Where the symbols take the objects:
from | m j n
j366 | j29 j348 j524
j73 | j92 j500 j15
j179 | j99 j426 j426
j524 | j834 j947 j284
j947 | j233 j524 j729
j764 | j512 j651 j803
j792 | j436 j622 j877
j328 | j877 j851 j158
j863 | j651 j179 j61
j131 | j500 j745 j791
j448 | j725 j57 j29
j512 | j236 j651 j57
j139 | j729 j647 j595
j57 | j930 j512 j448
j130 | j745 j460 j729
j864 | j524 j172 j725
j178 | j795 j834 j947
j29 | j233 j448 j834
j647 | j130 j71 j139
j15 | j595 j73 j92
j729 | j131 j864 j733
j803 | j57 j764 j348
j622 | j940 j595 j92
j436 | j161 j940 j266
j161 | j92 j740 j435
j460 | j284 j864 j348
j348 | j651 j764 j366
j158 | j99 j328 j99
j233 | j428 j725 j894
j877 | j266 j154 j99
j595 | j791 j71 j622
j284 | j178 j524 j745
j894 | j172 j233 j795
j500 | j647 j947 j92
j733 | j791 j729 j940
j930 | j863 j57 j725
j940 | j740 j851 j647
j851 | j851 j92 j328
j71 | j130 j795 j647
j266 | j161 j154 j877
j725 | j894 j930 j233
j99 | j426 j877 j236
j791 | j73 j131 j740
j795 | j864 j894 j448
j154 | j328 j435 j651
j92 | j622 j15 j851
j236 | j328 j435 j930
j745 | j947 j284 j131
j428 | j348 j61 j172
j740 | j15 j851 j161
j834 | j864 j803 j178
j435 | j851 j161 j73
j651 | j158 j158 j764
j61 | j366 j863 j428
j426 | j154 j154 j179
j172 | j366 j428 j864

The rows follow the links: the fewer symbols apart two objects are, the more alike their rows tend to be.

Known rows, each with its object:
 -24   -21    +6    -8  +134    +2  +100   +18   +86    -5    -3   +32    +9   +76    -2    -9    +7   -51   +24    -1    -1   -42   +97   +78    -1    +5   +59   -26   -53   -11    -5   +48    +1    +2   +51   -84   +70   +13    -1    -6    +6   +14   -17   -79    -7   -15    -8   -58   -58    -9   -26    -8   +34   -49   +14   -39 -> j448
 +50   +13    +8   +30   +47   -32   +72   +17   -89    +8    -9    -1   -50   -74   +32    +2    -4   +52   -55    +1   -90    -8   +93   -32    -4   -21    +4   +56   +70    -2    +9   +45   +51   -13    -1   +52   -65   -29   +14   -29    +1   -97   +41   +40    -9   +30   +19   +35   -40    +1    -3   +44   +27   -54   +13   -31 -> j460
 -23    +1    -4    +5  -130   -20   -92    -7   +67    -2   -10   +17    -3   +60    +6    +2   +29   -82   -33   -12   -26   -17  -119   -57    +2   +12   -34   +47   -40   +22    +9   -51   +11   -12   +25   +34   +52   +14   -25    -9    +0  +104   +36   +45   +13   -14    -6    -4   +39    +1   -25    +6   +58   -16    +5   +36 -> j740
  +2   +59    +4   +25   -28   +84   -31    -6   -57    +2    -4    +3   +32   -30   +11    -3    -4   -73   +97    -9   +64   -16   -46    +2    +9    -5   -94  -103   +18    +6    -4   -14   -28    -5    -1   -14   -40   -41   +18   -17   -11   -16   -82   -22    +9    +1   +25  +133   +16    +2   -10   -25  -112   +23    -1   +25 -> j158
 +27    -1    +5    -1   +49    +4  +109   -10    -4    +4    +7   -30   -16   +12    -8    -6    -6    +8   +19    -4   -17   +46  +122   -92    +3    -9   +50   -18   +24    -7    +2   +62   +11   +13   -44  +127    -5    +7    +5   +10    +4   -62    -8  +117    +0   +15    -8    -5   -28    +0   +41   +13   -23   +34    +9   -48 -> j366
 +10   -19    +1   +22   -49   -58   -86    +2   +38   -11   +27   -21   +29   +20   +19    +0   -59    -7   -74    -8   +62   +57   -79   +41    +5   -13    -5   +92    -6    -3    -3   -40   -26    -9   -67   -59   +30   -20   +59    -9    +3   +62   +73   -40   -27    +3    +6   -47   +55    +5   +33   -15   +99   +93   -11   +33 -> j595
 -53   -25   +14    -2   +21   +60   +37    +1    -9   +29   -11   -39   -51   -13    -4    -4   +26   +35   +72    +1  -130   +67   +59   -25   -15   +18   +33   -92   -22   -11   +20   +36   +87   +13   -81   +19    -8    +6   -17    +8    -8   -11   -52   +27   +10   -43   -13   -45    +6    +8   +69   +59   -86    +1    +8   -19 -> j863
 +48    +9    +2   +59   +29   +28   +77    -7   -21   -10   +13   -20   +27   -10   +58    +8    -9    +5   +37    +2   +46   +47   +92   -82    +7   -22   +33   -40   +15   -10    -5   +47   -26   -23   -54  +101    +1   -86   +22   -36    +3   -40   -31   +82    -9   +36   +29   -15   -29    +8   +39   -25   -38   +82    +9   -37 -> j348
  +0    -3    +2    -6   +42   -50   +65    +9   -66   +10   +24   +41   -32   -47    -1   +15   -20   +79   -50    -5   -79   -62   +77   -53    +3    +6   +28   +53   +35    -5    +9   +31   +35    +1   +72   +82   -55    +3   +27    +3    -9   -95   +41   +52   -19    +4    -3    +6   -43    -2   -48   +24   +11   -89     0   -30 -> j524

Each walk starts at a row. The symbols on each line, taken left to right, move it on to the next object.
Answer with the object's row; about right is enough.
new walk
 +15   +27    -5   +55    -4   +86   +12    -4   -29   -27    +9    -3   +21    +2   +67    +3    -6   -37   +89    -9   +66    +3   +23   -17    +1    +0   -27  -114   +12    +6    -5   +19   -42   -36   -29   +22    -4   -96    +9   -69    +3   -22   -85   +13    +3   +11   +58   +52    -4   -12   +23   -34  -104   +49    +8    -3
n n j j n	 +27    -9    +1   +87   +27   +47   +42    -3   -10   -30    +5    -9   +44   +22   +92    -6   -14   -15   +57   -11   +92   +15   +53   -22   +12   -17   +28   -74    +2    -4   -20   +23   -62   -55   -14   +31   +16  -128   +21   -90    +5    -2   -47   +25   -14   +30   +62   -12   -18    -2    +7   -42   -44   +59   -14   -26
n n m n n	 +32   -15    -3   +84   +49   +33   +73    -8     0   -17   +19    +3   +42   +29   +93    +4   -19    +5   +40    +0  +103    -9   +70   -24    +0   -20   +65   -63    +0    +2   -11   +34   -61   -33    +6   +27   +21  -122   +32   -86    -1    -5   -34   +23   -12   +31   +61   -56   -33     0    -9   -47   -27   +39    -9   -36
new walk
  -2   -24    -3   -23  +130   -18  +119    +3   +81    -6   +14   +20    +8   +65   -31   -15   -29   -11   +12    +2   +30   -47  +138   +29    +7    -3   +78   -10   -37    +8    -4   +64   -28   +20   +46   -20   +53   +42   +29   +41    +4    -7   -11   -19   -18    -7   -11   -67   -60    -5   -28    -3   +45   -20    -4   -51
m n m m j j m m	 -35   +29   +10   +12    +1   +74   -29    -3   +26    +9   -14    +9   -46   +22   +21    -4   +15   -95   +69     0  -110   -33   -32   +48    +9   +17   -59   -88   -36    +0   +10    -8   +64    -4   +46   -45   +18   -30   -26   -11    -6   +39   -64   -43   +26   -34   +16   +78    +5   -10   -30   +52   -88   -89    -7   +14
j n n n j n n n	  +6   +79    +2    +3   -55   +54   -66    +7    -5    +5     0   +17   -10    -3     0    +6    +2  -123   +71    -5   -14   -28   -70    +7    -8     0  -116   -67   +19    -1    -2   -33    +1    +4   +19    +8   -12    -6    -4    +7    -8   +26   -62    +4    -4    +6   +11  +146   +20    -9   -24   +11   -79   -45    +5   +27
new walk
 -55    -1   +14   +21   +92   +32   +47    +2   +68   +18   -27   +12   -50   +56   +13    -4   +35   -69   +49    -1  -114   -10   +57   +62     0   +20   +31   -57   -50    -1   +18   +38   +64    +1    +8   -78   +47   +11   -50    -2    +2   +35   -28   -57   +23   -46    +2   -24   -34    +3    -5   +49   -26   -78   -13   -27
m m j j j	  -5   +54    -8    -1   -84   +14   -88    +5   +53    +1    +9    +8   -10   +34    -3    +8   -16  -141    +1    +8   -60   -35   -87   -37     0    +4   -95    +8   -38     0    +2   -56   +43   +14   +25   +42   +39   +11   +22   +10   -10   +90    -5   +18    -9    -7    +5  +102   +38   +12   -11   +29   +18   -50    +2   +30
m j j j n n n j	 -37    -1    -5     0  -103   -13  -103   +16   +75   -12   +32    -7    +2   +61    +5    +4   -47   -89   -40    +7   -12    +5  -112   -42    -1   +24   -41   +45   -46    +4    -6   -51   -10    +2    -8   +39   +60    +6   +52    +9   +10   +99   +32   +44   -21   -19     0   +20   +37    -3    -2    -3   +72   -12    +3   +42
new walk
 -14   -19    -5   -19   +24   +26   +66   -15    +5   +16   -22   -48   -45    +1   -25    -2    +6   +10   +43    +3  -111   +84   +72   -75    -9    -2   +38   -35   -21   -11   +10   +29   +74    +5  -100   +87    +6   +33   -40   +24   -10   -17   -37   +80   +21   -13   -14   -12    +8   -10   +84   +45   -42   +26    -4   -22
n j n n n n j j	 -34   -28   +10   +26   +93   +31   +57    -9   +68   +13   -17   +14   -27   +69   +39   -15   +18   -43   +39    +6   -72   -31   +73   +70    +0   +27   +67   -47   -52   -18   +17   +44   +51    -4   +25   -76   +66   -53   -13   -45   -13   +38   -41   -62    -3   -19   +11   -48   -36    -4   -32   +33   -15   -61    -5   -27
n m n m j n	 +10   +27    +1   -31   +31   +15   +89    +0   +34    -4   -12   -52    -3   +24   -43    -5   +15   -41   +15   +11   -10   +93  +100   -74     0    -1   +13   -14    -8   +15    +5   +46   +14   +38  -100   +99   +25   +57   -23   +38     0   -31   -21   +94    +1   +17   -27   +29   -32    +5   +70    +4   -15   +79    -5   -56
new walk
 -26    +8    +4   -13   -95   +21   -95    +4   +56   +19   -16   +11   -42   +39    -3    -9    +6   -88   +18    +6   -91   -37  -110   -24    -6    -2   -56   -34   -34    -5    +9   -54   +50    +8   +36   +39   +33   +17    -5    +5    -5   +82   -23   +43   +11   -17   -13   +32   +25    +6   -38   +49    -7   -89    -1   +40
n j j j m m m n	  +3    -3    +2   +11   +13   -45   +46    -4   -81   +26    -1   +27   -41   -62    +2    +9    -2  +101   -55    +6   -99   -48   +56   -44    +3   +13   +15   +52   +32   -10   +14   +23   +63    -2   +57   +42   -68   -19    +6    -5    -6   -83   +41   +39    +5    -8   +14    -4   -35    -1   -50   +39   +22  -110    +5   -10
n j m m j m	 +20   +24    +3   -50   +61   -13   +98    -7   +32   -19    -3   -24   +24    +8   -48    +3   +10   -79    -3    -4   +61   +59  +112   -57    -2   -20   -10    -2    +4    +5    -6   +55   -28   +33   -55   +78   +11   +79    -7   +46    -4   -31    -4   +58   -10   +18   -37   +55   -30    -1   +39   -26   +22   +84    -1   -29
new walk
 +13    -6    -2   -10   +70   -39   +73    +5   -43    +9   +41   +39    +6   -36    -6    +4   -68   +79   -38    +3    -3   -88   +80   -17    -1    -1   +34   +49   +28    -2    +2   +45    -1    +0   +83   +22   -38    +5   +66   +10    -3   -88   +42   +29   -35    -1    +0   -17   -66    -3   -76    +5   +32   -77    +2   -29
m n j n n n	 +28   -12    +6   -14   +75   -34  +106   +11   -18    +3   +47   +40   +19   -32    +3    -5   -57   +70   -20   -10   +39   -79  +106   -32    -4   -14   +77   +25   +23    -1   -17   +64   -22    -7   +82   +42   -39    -7   +73   -10    -1   -63   +27   +32   -36   +18    +2   -55   -78    +3   -52    -6   +15   -59   -14   -22
j m j n n m	 -24   +14    -2   -41  +124    +3   +75    +6  +100    +2   -22   +19    +3   +66   -50   -14   +25  -101    +5    -3    +5   -23   +86   +58    +4    +5   +10    -3   -47   +12    +2   +53    -5   +13   +20   -76   +78   +67   -23   +53    +4    +2    -7   -57   +13   -21   -45   +39   -41    -3   -17    +9   +11   -15   -10   -31
new walk
 +40   +16    +1   +23   +34   -77    -1   -10   -81    -3    -8   -21   -44   -55   +31    +9    +2   +45   -85    -6  -102   +19   +15   +55    +5   -14   -25   +95   +56    -9   +16   +13   +70   -11   -35   -48   -75   -32    -4   -20    +2   -64   +82   -46    +1   +38   +19   +40    -1    +2   +27   +42   +65   -30    -3    -7
m j n j j j j m m	 +33    +9    +5   -29  +108   -58  +117    +7   -11   -20   +17    +3   +18   -19   -42    +8    +1   -27   -45    -5   +54   -18  +119   -28    -8   -19    +8   +54   +26    +6     0   +69   -36   +21   +22   +24    -8   +51   +11   +40    +9   -75   +41   +24    +6   +20   -12   +40   -65    +3    +6   -30   +41   +20    +6   -50
m n j n m m j	  -5   +25    -1   -49   +94   -27   +81    -5   +74   -13    -4    -1   +39   +34   -54    -4    +2  -104   -12    +4  +101   -10   +79   +33    +0    +5   -13    +6   -30   -10   -19   +44   -60   +28    +6   -43   +30   +97   +15   +55    +4    -2    -4   -26    -7   +12   -43   +73   -36   +16    +5   -44   +23   +52    -2   -39
new walk
 +28   +16    +9   -47  +126   -38   +79    +6   +49    -3   +20   +12   +33   +17   -43    +4   -52   -65   -25    -8   +66   -27   +90   +58    +9   -13    +7   +40    +3    +8    -4   +48   -53   +19   +17   -81   +19   +77   +49   +44    -2   -25   +35   -64   -29   +30   -26   +38   -54    +5   -19   -33   +56   +18    -3   -35
j m j m n m m	  -9   +27    -6   -51  +120    -5  +100    -6   +85   -10    -2   +12   +40   +44   -52    -7   +16   -97   -12   -12   +76   -10  +113   +23    +8    -5    -3    -4   -30    +0   -14   +61   -49   +23    +6   -37   +38   +84    -1   +59    -1    +0    +7   -20    -4   -17   -37   +55   -61    +0   -12   -26   +30   +37    +7   -48
n m n m j n	 -11    +0    +5   +11   +27   -68    -2    -3   -65   -24   -28   -12   +42   -50    +9    -2   +56   +65   -86    +4   +97   +24    -9   +42    -1    +5   -18  +106   +19    +2   -24   +12   -68   -24   -11   -42   -61   -25   -76   -20    +5   -54   +75   -35   +37    +0    +2   +18    +5   -18   +10   -49   +75   +70   +11    -4
new walk
 -17   -15    -1   +71   +66   +64   +39    -5   +35   +19   -22   +10   -12   +42   +78    -4   +22   -59   +73   -20   -43   -14   +48   +48   +13    +2   +23   -93   -33    -1   +18   +12   +19   -42   +14   -41   +50  -106   -28   -89    +2   +23   -68   -39    +6   -13   +51    -2   -25    +1   -15    +6   -56   -39    +5    -9
m j j j n n n j	 -93    +9    -4   +27   -61   -73   -61    +1   -11   +12   +16    -5    +0   -10   +13    +8    -6    -6  -113    -3    +5    +6   -69    -7    +8   +42   -18  +130   -37    -8    +1   -32    -1    -8   -15    +2   -13   -21   +26   -17    +8   +22  +100     0    -1   -81    +9   +18   +33    +4    -1    -7  +116   +21    -1   +30
n j j n m m j	 -95    -2    -8   +32    -3   -70   -24    -8   -70   -16   -53    -5   +39   -54   +21    +5   +68   +70   -88    +2   +82   -15   -32    -1   +15   +34    -4  +109   -11    +7   -12   -17   -42   -11   +27    +3   -53   -46   -87   -24    -2   -34   +77   +11   +43   -77   +15    +8    +7    +7   -15   -37   +67   +26    -4   +13
